Below is a small trained network, with its code and all its weights. Each question gives an input and a target symbol and asks what happens when units are switched off, that is, made to give their printed mean instead of their output.

import numpy as np


def w(rows, s, z=0):
    codes = np.array(rows[::2]) - 128.0
    scale = np.full(codes.shape[1], s)
    scale[-1] = z or s
    return codes * scale


def f(y):
    return np.maximum(y, 0)


def softmax(a):
    e = np.exp(a - a.max(-1, keepdims=True))
    return e / e.sum(-1, keepdims=True)


def log_softmax(a):
    a = a - a.max(-1, keepdims=True)
    return a - np.log(np.exp(a).sum(-1, keepdims=True))


def net(x, mask):
    ids = ['αδζηλμξστφψ'.index(c) for c in x.split()]
    T = len(ids)
    res = E[ids] + P[:T]
    u = 0
    for l in range(2):
        q, k, v = (res @ M[l].T for M in (Q, K, V))
        z = softmax(np.where(np.tri(T) > 0, q @ k.T / 4**0.5, -1e9)) @ v
        res = res + np.where(mask[u], z, O[l][:, -1]) @ O[l][:, :-1]
        u += 1
        y = f(res @ A[l][:, :-1].T + A[l][:, -1])
        res = res + np.where(mask[u : u + 12], y, B[l][:, -1]) @ B[l][:, :-1]
        u += 12
    return log_softmax(res[-1] @ U[:, :-1].T + U[:, -1])


Q, K, V, O, A, B = {}, {}, {}, {}, {}, {}
E = w([
[196,128,53,141,152,227,91],'α',
[212,110,125,98,191,81,67],'δ',
[201,115,221,249,170,89,201],'ζ',
[115,177,102,105,122,62,56],'η',
[45,161,100,177,55,183,84],'λ',
[86,249,207,90,157,73,148],'μ',
[215,114,173,65,188,46,189],'ξ',
[239,220,103,112,73,39,165],'σ',
[122,138,37,112,136,170,4],'τ',
[162,163,115,184,161,205,52],'φ',
[236,135,152,136,209,170,195],'ψ',
],0.015)
P = w([
[179,177,155,105,131,95,119],'0',
[173,218,129,108,142,108,131],'1',
[161,254,109,102,152,112,148],'2',
[159,230,115,126,115,69,132],'3',
[163,220,113,138,100,28,126],'4',
[177,197,127,147,95,13,108],'5',
],0.005)
Q[0] = w([
[242,238,67,185,46,45,92],'L0H1',
[134,255,97,152,210,52,170],'L0H1',
[4,27,86,27,95,126,158],'L0H1',
[118,42,163,99,193,114,158],'L0H1',
],0.0075)
K[0] = w([
[135,231,172,144,94,72,155],'L0H1',
[129,169,184,161,160,126,85],'L0H1',
[168,56,32,95,134,143,87],'L0H1',
[139,2,125,99,168,156,128],'L0H1',
],0.009)
V[0] = w([
[169,113,89,147,117,151,195],'L0H1',
[156,163,106,166,92,91,133],'L0H1',
[116,161,198,180,126,118,255],'L0H1',
[85,115,201,244,158,65,157],'L0H1',
],0.0072)
O[0] = w([
[141,135,181,136,81,87,102,94],'L0H1',
[145,153,220,133,84,190,161,253],'L0H1',
[116,114,67,138,42,80,87,183],'L0H1',
[2,172,104,196,139,117,209,149],'L0H1',
],0.0078,0.0043)
A[0] = w([
[2,98,216,209,68,126,138,138],'L0N1',
[144,165,3,124,178,138,199,175],'L0N2',
[241,143,117,198,181,37,43,166],'L0N3',
[116,224,60,240,114,104,156,65],'L0N4',
[101,129,77,74,90,224,158,113],'L0N5',
[107,243,232,102,174,81,108,250],'L0N6',
[79,98,93,179,128,167,247,180],'L0N7',
[174,68,214,149,66,123,91,165],'L0N8',
[91,97,78,115,97,195,226,201],'L0N9',
[181,97,55,120,177,112,155,164],'L0N10',
[202,134,126,193,180,180,149,212],'L0N11',
[142,172,168,137,50,170,200,106],'L0N12',
],0.0058,0.0023)
B[0] = w([
[143,160,109,27,68,174,152,177],'L0N1',
[188,32,176,113,89,79,118,167],'L0N2',
[158,239,112,75,159,255,157,246],'L0N3',
[95,208,70,144,155,177,147,212],'L0N4',
[222,139,91,119,60,133,46,145],'L0N5',
[70,210,161,89,113,112,150,254],'L0N6',
[50,146,110,56,132,138,98,155],'L0N7',
[124,176,63,165,98,147,193,159],'L0N8',
[111,6,108,147,179,174,5,142],'L0N9',
[224,91,127,150,102,105,106,158],'L0N10',
[117,99,61,205,115,117,119,201],'L0N11',
[164,203,77,111,57,113,35,173],'L0N12',
],0.006,0.0076)
Q[1] = w([
[254,181,162,191,153,137,182],'L1H1',
[136,127,190,132,142,65,184],'L1H1',
[154,232,101,71,58,104,104],'L1H1',
[174,50,177,171,131,202,156],'L1H1',
],0.0086)
K[1] = w([
[202,134,119,187,149,90,132],'L1H1',
[180,68,196,115,94,137,221],'L1H1',
[141,254,84,121,66,49,121],'L1H1',
[178,38,123,121,68,145,54],'L1H1',
],0.0082)
V[1] = w([
[120,154,167,169,94,159,66],'L1H1',
[147,134,177,123,1,77,147],'L1H1',
[148,126,124,158,162,174,145],'L1H1',
[167,119,204,79,113,88,71],'L1H1',
],0.0083)
O[1] = w([
[123,116,214,18,16,244,21,237],'L1H1',
[196,76,201,178,140,93,117,253],'L1H1',
[120,161,84,251,151,151,253,108],'L1H1',
[52,132,171,14,152,166,201,82],'L1H1',
],0.0069,0.0047)
A[1] = w([
[212,74,18,145,79,103,160,113],'L1N1',
[124,187,161,131,104,157,164,68],'L1N2',
[99,102,49,107,108,193,117,151],'L1N3',
[184,127,87,115,216,150,170,119],'L1N4',
[73,147,133,73,117,72,224,161],'L1N5',
[238,140,124,19,124,149,125,202],'L1N6',
[254,141,154,148,87,1,202,153],'L1N7',
[109,146,171,101,31,187,146,221],'L1N8',
[129,156,134,130,211,128,114,243],'L1N9',
[166,123,143,30,164,228,91,156],'L1N10',
[154,47,103,139,103,96,82,142],'L1N11',
[125,115,41,116,186,139,84,249],'L1N12',
],0.0077,0.0019)
B[1] = w([
[136,143,85,100,191,111,2,158],'L1N1',
[93,49,125,109,197,186,84,189],'L1N2',
[134,46,116,130,147,103,183,169],'L1N3',
[194,145,146,134,124,70,134,167],'L1N4',
[69,65,141,189,138,101,92,154],'L1N5',
[98,106,181,127,134,52,130,251],'L1N6',
[94,104,133,169,156,193,131,195],'L1N7',
[183,80,65,105,145,122,124,216],'L1N8',
[80,181,148,100,72,149,90,161],'L1N9',
[104,95,130,154,125,137,187,236],'L1N10',
[66,117,155,108,105,172,123,141],'L1N11',
[126,147,151,154,31,125,206,166],'L1N12',
],0.0085,0.015)
U = w([
[101,53,78,114,185,142,97,7],'α',
[85,103,133,161,112,91,120,79],'δ',
[85,138,151,188,162,223,130,167],'ζ',
[95,156,175,254,68,134,108,196],'η',
[55,155,137,81,193,159,88,209],'λ',
[175,101,67,119,189,78,130,212],'μ',
[164,156,121,132,244,146,84,33],'ξ',
[167,128,223,146,107,151,95,75],'σ',
[178,215,145,91,95,72,151,222],'τ',
[84,89,123,160,64,89,184,195],'φ',
[70,90,143,225,174,98,140,95],'ψ',
],0.0083,0.0014)

Each question gives the input, a string of symbols that net reads in full, and the target symbol t.
The units are the heads (4 rows each of Q, K, V and O) and the neurons (one row each of A and B). Each row of codes is followed by its name. A weight is (code - 128) times the scale printed after its matrix; where a second scale follows, it is the last column's (O, A, B and U).
mask holds one flag per unit, layer by layer, with each layer's heads first. A switched-off unit (its flag False) gives its mean, the last column of its rows in O or B, instead of its output. The means were averaged over made-up inputs and are rounded, as every weight is.
A unit's drop is (log p(t) with every unit on - log p(t) with that unit switched off) / (log p(t) with every unit on - log p(t) with every unit switched off).
The circuit of an input: a set's keep is (log p(t) with only the set's units on - log p(t) with every unit switched off) / (log p(t) with every unit on - log p(t) with every unit switched off). Starting from the 12 units with the biggest drops (on a tie, the unit counted first), units are removed one at a time, each time the one whose removal leaves the highest keep (on an exact tie, the one counted first), for as long as the keep stays at least 0.8.
circuit, biggest first: the units of the circuit, biggest drop first
unit that matters most: the unit with the biggest drop
k most important neurons: the k neurons with the biggest drops, biggest first
top k neurons in layer l: the k neurons of layer l with the biggest drops, biggest first
input α φ α ζ δ, target η: circuit, biggest first : (L1H1 L0H1)
input α τ α σ ζ τ, target σ: circuit, biggest first : (L1H1 L0H1)
input λ ζ ζ μ δ η, target τ: circuit, biggest first : (L1N2 L1N10 L1N7)
input μ τ η σ α ζ, target ζ: unit that matters most : L1N6
input ζ η φ ψ φ φ, target η: circuit, biggest first : (L1H1 L0H1)
input μ σ η ξ, target ψ: circuit, biggest first : (L1N7 L1H1 L0H1)
input ζ η σ η, target σ: circuit, biggest first : (L1H1 L0H1 L0N12)
input δ η ζ ψ α, target η: circuit, biggest first : (L0H1 L1H1)
input η τ τ λ μ, target λ: top 3 neurons in layer 0 : (L0N6 L0N11 L0N4)
input μ ξ τ α, target α: 3 most important neurons : (L1N1 L1N3 L0N2)
input ψ ξ σ η λ, target σ: circuit, biggest first : (L0H1 L1H1)
input μ η τ ψ, target μ: circuit, biggest first : (L0H1 L1N1 L1H1 L0N2)
input δ ζ σ η ζ ξ, target η: 2 most important neurons : (L0N4 L1N7)
input α δ η α η ψ, target ξ: top neuron in layer 0 : (L0N11)
input η α ζ η η, target η: circuit, biggest first : (L0H1 L1H1 L0N4)
input ψ μ φ λ α, target α: top 3 neurons in layer 0 : (L0N2 L0N9 L0N6)
input ζ η η, target η: top 3 neurons in layer 0 : (L0N4 L0N1 L0N7)
input ξ η η ψ, target ξ: top 2 neurons in layer 0 : (L0N11 L0N10)
input φ η η τ φ φ, target ζ: circuit, biggest first : (L1H1 L0H1 L1N6 L0N11)
input δ σ η, target σ: unit that matters most : L0H1
input η η η η τ, target φ: top 2 neurons in layer 1 : (L1N12 L1N10)
input α η σ φ σ σ, target σ: top 2 neurons in layer 1 : (L1N7 L1N6)
input σ ψ η φ φ τ, target σ: circuit, biggest first : (L0H1 L1H1 L0N12)
input η σ α η τ α, target σ: circuit, biggest first : (L0H1 L1H1)
input δ ξ η, target λ: top 2 neurons in layer 0 : (L0N6 L0N11)
input ξ μ δ η, target τ: 2 most important neurons : (L1N2 L1N7)
input ζ α ψ, target η: top 2 neurons in layer 1 : (L1N8 L1N2)
input η η ζ η φ α, target η: top 4 neurons in layer 0 : (L0N4 L0N1 L0N12 L0N7)
